[ 0.20  0.21 -5.69  0.21 -5.69  0.21  0.21] : K
[ 5.99  2.33  4.65 -4.74  2.36  1.44  1.33] : R
[-6.63 -1.26 -4.70  4.12 -1.39 -1.24 -1.87] : X
[ 7.29  3.19 -4.44  3.33 -5.19  4.01  0.88] : L
[-7.90 -8.89 -0.04  3.32 -2.44 -5.11  0.96] : H
[-5.66  0.83 -6.51  4.91 -6.18 -1.21  4.43] : Z
[-0.25  9.09 -0.01 -4.35  6.85  2.82 -3.46] : Y
[ 5.29 -6.81  1.94  2.02 -6.18 -1.20  4.43] : N
[ 0.12 -8.13 -0.75  4.48 -6.73 -2.46  3.02] : U
howmany K: [0.21]	4
rest: [ 5.29 -6.81  1.94  2.02 -6.18]	[-1.20  4.43]

[ 7.21 -2.85 -1.27  1.43 -0.72  0.96] : Zomi
[-4.76 -0.28 -1.60 -0.97 -3.41  1.43] : fiv
[ 3.46 -5.36 -0.60 -0.63 -4.32  1.08] : zital
[ 4.65 -2.55 -1.31 -0.09 -1.06  1.30] : Daz
[ 3.71 -3.42 -1.89  3.71  1.42 -3.42] : Peme
[ 0.88  1.90 -0.59  3.91 -4.57 -1.19] : zemi
[-1.68  3.36 -0.59  3.91 -4.57 -3.42] : vak
[ 0.73 -4.65 -0.73 -3.83 -3.28  2.22] : Til
[-3.25 -2.55 -1.31 -2.27 -4.30 -2.47] : resep
[2.81 3.39 4.66 0.63 2.81 1.63] : tomu
[ 3.49 -3.41 -3.65 -2.26 -4.30  0.33] : tad
[-2.58  2.23 -3.47 -2.29  4.41  0.66] : Reku
howmany tomu: [4.66]	1
howmany Peme: [-3.42]	2
find: [ 0.88  1.90 -0.59  3.91 -4.57 -1.19]	zemi
rest: [-2.26 -4.30]	[0.33]
chg zemi: [ 0.88  1.91 -0.59  3.91 -4.57 -1.19]	1, [1.90]

[ 0.73  0.44  1.02 -0.65 -0.85  0.85  0.90  0.84 -0.14 -0.45 -0.85 -0.88
  0.94  0.30] = loziv
[-2.43  2.87  3.07  3.49  0.98  0.83  4.40 -3.68 -4.05  1.55  0.45 -0.44
 -0.99 -3.31] = Mobu
[-0.32 -0.39 -0.56 -0.25 -0.37 -0.42 -0.56 -0.26 -0.30 -0.21 -0.22 -0.25
 -0.55 -0.40] = buzas
[ 0.15 -0.01  0.67 -0.65 -0.85  0.84  0.90  0.29  0.51 -0.35  0.06  0.27
  0.46  0.52] = tebod
[-0.06  0.03 -0.32  0.01 -0.15 -0.14 -0.20 -0.08 -0.19  0.26  0.00 -0.03
 -0.21 -0.20] = Tepe
[ 5.74  3.93  5.12 -4.96 -6.79  6.16  4.97  5.16 -1.96 -1.34 -5.34 -6.84
  6.38  1.19] = Rorez
[ 3.37 -3.27 -3.39 -4.48 -0.93 -0.92 -4.95  5.10  5.49 -1.56 -0.80  0.93
  2.13  4.90] = kono
[-4.34 -2.82 -3.48  3.83  4.85 -4.47 -3.38 -3.77  1.20  0.90  3.81  4.90
 -4.89 -1.11] = zus
[ 0.00  0.00  0.02  0.00 -0.04  0.01  0.01  0.03 -0.02 -0.01 -0.03 -0.03
 -0.02 -0.02] = gomav
[-0.03 -0.07  0.11 -0.04 -0.01  0.01  0.05  0.02  0.02 -0.17 -0.07 -0.05
  0.01  0.02] = vatiz
rest: [-4.48 -0.93]	[-0.92 -4.95  5.10  5.49 -1.56 -0.80  0.93  2.13  4.90]
find: [ 0.90  0.29  0.51 -0.35  0.06  0.27  0.46  0.52]	tebod
chg Rorez: [ 5.74  3.93  5.12 -4.96 -6.79  6.17  4.97  5.16 -1.96 -1.34 -5.34 -6.84
  6.38  1.19]	5, [6.16]
rest: [-0.65 -0.85  0.85  0.90]	[ 0.84 -0.14 -0.45 -0.85 -0.88  0.94  0.30]

[ 1.03 -2.26 -1.36  4.67 -0.67  4.25 -1.18 -6.01 -1.09 -3.39  2.71 -0.02
  3.41 -6.98 -5.72 -1.20 -5.67 -4.37  0.80 -0.25 -1.79 -1.87  4.12  2.34
 -0.83  5.89  5.83 -1.02  0.33  3.60 -6.07]  zekup
[-3.13  0.59 -0.20 -1.93  3.23 -3.76  1.36  2.94 -2.06 -0.93 -0.02 -2.45
  0.86  4.13  2.78  0.06  3.85  0.30  0.49  1.38  1.09  5.50  0.44 -2.72
 -0.91 -1.05 -0.38  0.29  2.04 -1.82  1.04]  nuroz
[-2.96  3.38 -5.16 -0.23  2.58  0.71  1.21  0.05 -1.80  3.60  0.02  0.39
 -0.43 -0.58  2.22 -5.77 -3.45 -2.25  5.70 -3.31 -0.94 -0.17 -2.25  5.15
 -1.38 -1.57  3.72  0.70  5.09 -2.53  0.67]  nuker
[-1.12 -0.17  1.29 -0.02 -0.33  0.09  0.85  1.68 -0.81 -0.80 -0.10  0.22
  0.15  1.40 -0.95  2.65  0.18  1.89 -1.23 -0.16 -0.65 -1.11  1.34 -0.03
 -0.38 -0.42 -1.12 -0.42  0.05  0.39  0.39]  ronol
[-4.34  0.65 -2.27  1.98 -7.39  5.83  2.88 -2.83  2.79 -3.51 -0.37 -0.49
  1.23  2.30  1.60 -0.92 -1.62  2.22  2.10  2.85  0.85 -3.96  1.05  7.60
 -1.32  5.06  1.41 -0.72 -1.68  2.18 -4.40]  med
[-1.32  5.04 -4.43  0.17  5.77  0.67  0.42 -2.75 -3.63 -0.18  3.70 -0.08
  2.11 -1.33  0.68 -3.92 -3.03 -3.29  4.55 -2.11 -2.32  3.42  2.68  2.12
 -0.08  1.95  5.67  0.85  5.25 -0.04 -2.30]  sukob
[-8.40 -0.10 -0.42  0.05  0.06 -2.26  1.84  1.66 -0.51  1.84 -5.12  0.45
  0.63  2.18  1.68  0.03  2.61  2.92 -2.94 -1.03 -2.00  3.28  1.32 -4.51
 -2.45 -2.74  0.01  0.34 -0.81 -3.13  1.77]  feruk
[-2.42 -2.60 -0.51  1.04  2.30 -2.33 -2.96 -1.89 -3.29  2.70 -0.47  0.52
  4.00 -6.38 -3.43  0.09 -3.06  0.41 -3.90 -0.19 -5.05  1.50  4.10 -4.64
 -2.63 -0.81  2.96 -0.68 -3.58  0.08  0.46]  luv
[-6.56 -0.36 -2.03  2.09  0.63 -2.27  1.84 -0.68 -2.33  0.22  1.17 -0.56
  5.49 -0.18 -6.00 -4.55 -8.30 -2.92  1.08 -5.11 -2.44 -3.96  7.60  1.41
 -0.72  1.05 -4.40  5.06  2.18 -1.68 -1.32]  Vit
[ 0.30  1.10 -0.80  2.07  3.29 -3.10  0.48  0.63 -1.03  3.09 -2.16 -1.72
 -0.63 -5.16 -2.02 -5.57  1.56 -8.04  2.58 -3.96  0.59  3.57 -2.22 -4.67
 -1.11 -2.17  3.43  0.21  5.40 -3.88 -0.46]  losiz
chg feruk: [-8.40 -0.10 -0.42  0.05  0.06 -2.26  1.84  1.66 -0.51  1.84 -5.12  0.45
  0.63  2.17  1.68  0.03  2.61  2.92 -2.94 -1.03 -2.00  3.28  1.32 -4.51
 -2.45 -2.74  0.01  0.34 -0.81 -3.13  1.77]	13, [2.18]
rest: [-2.26  1.84]	[ 1.66 -0.51  1.84 -5.12  0.45  0.63  2.18  1.68  0.03  2.61  2.92 -2.94
 -1.03 -2.00  3.28  1.32 -4.51 -2.45 -2.74  0.01  0.34 -0.81 -3.13  1.77]
rest: [5.77 0.67]	[ 0.42 -2.75 -3.63 -0.18  3.70 -0.08  2.11 -1.33  0.68 -3.92 -3.03 -3.29
  4.55 -2.11 -2.32  3.42  2.68  2.12 -0.08  1.95  5.67  0.85  5.25 -0.04
 -2.30]
find: [-1.32  5.06]	med
find: [-3.96  1.05  7.60 -1.32  5.06  1.41 -0.72 -1.68  2.18 -4.40]	med

[ 3.92 -5.58 -1.41  0.39 -1.27  1.66  5.39] : G
[ 3.92 -5.58 -1.41  0.39 -0.64  0.05  0.05] : E
[ 3.92 -5.58 -1.41  0.39 -0.63  0.05  1.06] : M
find: [ 0.39 -0.63  0.05  1.06]	M
rest: [-0.63  0.05]	[1.06]
chg G: [ 3.92 -5.58 -1.41  0.39 -1.27  1.66  5.38]	6, [5.39]

[3.04 1.72 5.14 3.03 3.07 4.66] = kuzu
[3.03 1.72 5.14 3.03 3.07 3.08] = gaf
[-3.81 -0.72 -0.69  1.65 -1.36 -0.17] = tif
[-1.05  4.13 -1.99  2.64 -1.80  4.90] = ruf
[-5.01 -7.07  0.35  0.99  1.36  4.67] = duz
[ 4.13 -2.20  1.15  1.38  4.13  4.13] = nul
[3.78 1.68 2.50 1.66 2.78 2.52] = Mas
[-1.86  0.96  0.96 -1.87 -3.94  0.96] = gagem
[ 5.64 -5.86  6.44 -4.79 -1.29 -8.61] = mudoz
howmany gaf: [3.03]	2
howmany gagem: [-1.86]	1
rest: [-1.86  0.96]	[ 0.96 -1.87 -3.94  0.96]
howmany nul: [4.13]	3
chg duz: [-5.01 -7.07  0.36  0.99  1.36  4.67]	2, [0.35]
howmany ruf: [-1.80]	1

[ 5.02  6.77 -2.66 -0.23  1.83 -2.78  5.78 -0.06  0.74  2.76 -1.63 -3.39
  2.59]  sefep
[-0.21 -1.73 -1.73 -1.73  3.00 -2.79  5.78 -0.07  0.74  2.76  5.78  5.78
 -2.42]  Binu
[ 5.02  6.77 -2.66 -0.23  1.83  1.98  1.25 -3.68  0.74  2.76 -1.63 -3.39
  2.59]  togi
[ 3.79  5.78 -1.73 -2.79  0.74  3.00 -0.06 -0.67  0.27  5.68 -0.21 -2.52
  4.97]  fuvap
[ 5.52  6.28 -2.28  0.25  2.20  2.07  1.49 -3.68  0.96 -1.74 -1.40 -4.21
  2.28]  los
[-2.19 -1.32 -2.26 -0.40 -0.22  1.57 -1.53  4.79  2.84  6.74 -1.65  1.64
  5.68]  vun
chg fuvap: [ 3.79  5.78 -1.73 -2.79  0.73  3.00 -0.06 -0.67  0.27  5.68 -0.21 -2.52
  4.97]	4, [0.74]
find: [-0.21 -1.73 -1.73 -1.73  3.00 -2.79]	Binu
howmany Binu: [-1.74]	0
rest: [-0.67  0.27  5.68 -0.21 -2.52]	[4.97]
rest: [-2.79  5.78 -0.07]	[ 0.74  2.76  5.78  5.78 -2.42]
find: [ 3.79  5.78 -1.73 -2.79  0.74  3.00 -0.06 -0.67  0.27  5.68 -0.21 -2.52]	fuvap
rest: [-0.06  0.74  2.76]	[-1.63 -3.39  2.59]

[-2.24  3.88  1.57 -2.03 -4.31  6.40 -4.60 -2.50 -2.38  3.30]  mame
[-1.91  0.79  0.32 -0.28 -1.51  1.83 -1.35  0.24 -0.59  0.54]  zunen
[-0.37 -4.43 -1.49  2.77  3.11 -6.45  4.66  3.95  2.59 -3.72]  Fup
[ 1.35 -1.46 -0.74  0.45  2.29 -2.40  1.82  0.98  1.08 -1.20]  resiz
[ 1.78  1.16  0.35 -0.90  0.08  0.96 -0.75 -1.84 -0.64  1.04]  vif
[ 1.69 -2.64 -1.03  1.69  3.09 -4.42  1.69  1.64  1.64 -2.09]  Sozon
[ 2.35 -2.90 -1.18  1.37  3.71 -4.99  3.67  1.68  1.91 -2.38]  Bovo
[ 1.66 -5.18 -1.92  2.92  4.91 -8.09  5.92  3.87  3.21 -4.32]  big
[-0.50 -1.44 -0.57  0.73  1.10 -1.94  1.41  1.56  0.91 -1.19]  sizi
[ 1.76  0.30 -0.10 -0.53  0.92  0.04  0.02 -0.86 -0.01  0.27]  dala
rest: [ 1.69 -2.64 -1.03]	[ 1.69  3.09 -4.42  1.69  1.64  1.64 -2.09]
howmany Sozon: [1.69]	3

[-2.74 -4.01 -5.05 -5.87 -6.37 -6.60 -6.48 -5.94 -5.28 -4.13 -2.90 -1.60
 -0.13  1.34  2.68  3.99  4.98  5.82  6.22  6.45  6.36  5.92  5.12  4.07
  2.99  1.71  0.31 -1.01 -2.43 -3.51 -4.50 -5.19 -5.64 -5.74 -5.61 -5.20
 -4.47 -3.54 -2.43 -1.25  0.03  1.25  2.38  3.38  4.20  4.67  5.08  5.04
  4.78  4.27  3.48  2.51  1.36  0.25 -0.96] : lom
[-2.73 -4.81 -6.21 -6.52 -5.95 -4.45 -2.18  0.39  2.76  4.73  6.11  6.39
  5.82  4.36  2.18 -0.21 -2.51 -4.41 -5.48 -5.78 -5.15 -3.69 -1.67  0.56
  2.55  4.11  4.94  4.95  4.09  2.57  0.62 -1.48 -3.36 -4.68 -5.31 -4.96
 -3.79 -2.06  0.13  2.38  4.33  5.66  6.13  5.73  4.49  2.55  0.23 -2.16
 -4.26 -5.77 -6.51 -6.31 -5.32 -3.66 -1.43] : Pel
[-2.71 -4.24 -5.57 -6.35 -6.62 -6.31 -5.61 -4.34 -2.85 -1.09  0.83  2.56
  4.09  5.37  6.14  6.51  6.32  5.55  4.49  2.99  1.32 -0.44 -2.06 -3.56
 -4.74 -5.54 -5.76 -5.59 -4.94 -3.96 -2.59 -1.10  0.54  1.97  3.27  4.31
  4.86  5.09  4.79  4.17  3.03  1.72  0.20 -1.33 -2.69 -3.93 -4.78 -5.26
 -5.18 -4.75 -3.85 -2.75 -1.26  0.38  1.94] : dima
[-2.77 -5.70 -6.53 -4.88 -1.35  2.61  5.59  6.46  4.88  1.65 -2.14 -5.01
 -5.69 -4.32 -1.33  2.13  1.87  4.96  3.33  0.29  1.87 -4.93 -4.97 -3.04
  0.32  3.67  5.80  5.86  3.80  0.37  1.87 -5.95 -6.46 -4.78 -1.67  1.87
  4.46  5.48  4.49  2.21 -0.40 -2.44 -3.16 -2.34 -0.73  0.85  1.58  1.34
 -0.20 -1.92 -3.21 -3.19 -1.78  0.79  3.56] : dag
[-2.73 -5.68 -6.52 -5.13 -1.89  2.04  5.11  6.46  5.49  2.68 -0.98 -4.13
 -5.66 -5.22 -2.78  0.52  3.47  4.99  4.59  2.38 -0.73 -3.67 -5.18 -4.75
 -2.31  0.92  4.02  5.90  5.78  3.73  0.31 -3.33 -5.84 -6.46 -5.15 -2.21
  1.19  4.07  5.33  5.00  3.03  0.51 -1.74 -2.97 -2.85 -1.67  0.02  1.30
  1.68  0.83 -0.73 -2.43 -3.28 -3.00 -1.31] : zinon
[-2.72 -4.80 -6.23 -6.63 -6.01 -4.68 -2.51 -0.07  2.30  4.41  5.83  6.50
  6.20  4.93  3.01  0.71 -1.69 -3.67 -5.11 -5.81 -5.55 -4.53 -2.72 -0.68
  1.48  3.19  4.56  5.01  4.75  3.68  2.04  0.07 -1.96 -3.72 -4.88 -5.25
 -4.83 -3.57 -1.77  0.33  2.52  4.33  5.64  6.14  5.79  4.56  2.69  0.51
 -1.82 -3.99 -5.59 -6.40 -6.52 -5.67 -4.14] : fal
find: [ 2.38  4.33  5.66  6.13  5.73  4.49  2.55  0.23 -2.16 -4.26 -5.77]	Pel
howmany dag: [1.87]	4
rest: [ 3.01  0.71 -1.69]	[-3.67 -5.11 -5.81 -5.55 -4.53 -2.72 -0.68  1.48  3.19  4.56  5.01  4.75
  3.68  2.04  0.07 -1.96 -3.72 -4.88 -5.25 -4.83 -3.57 -1.77  0.33  2.52
  4.33  5.64  6.14  5.79  4.56  2.69  0.51 -1.82 -3.99 -5.59 -6.40 -6.52
 -5.67 -4.14]

[ 7.19 -3.64 -3.01  5.43  0.40  0.40 -7.29  2.40 -2.47  0.40  3.04] -> moli
[-3.02  5.26  1.71 -6.93 -0.61  1.37 -0.40  0.59  5.40 -5.23 -1.29] -> Tav
[ 4.60  1.79  1.77  2.68 -3.18 -5.72 -3.52  1.68  1.45  2.14  5.35] -> bamar
chg bamar: [ 4.60  1.80  1.77  2.68 -3.18 -5.72 -3.52  1.68  1.45  2.14  5.35]	1, [1.79]
howmany moli: [0.40]	3
chg moli: [ 7.19 -3.63 -3.01  5.43  0.40  0.40 -7.29  2.40 -2.47  0.40  3.04]	1, [-3.64]

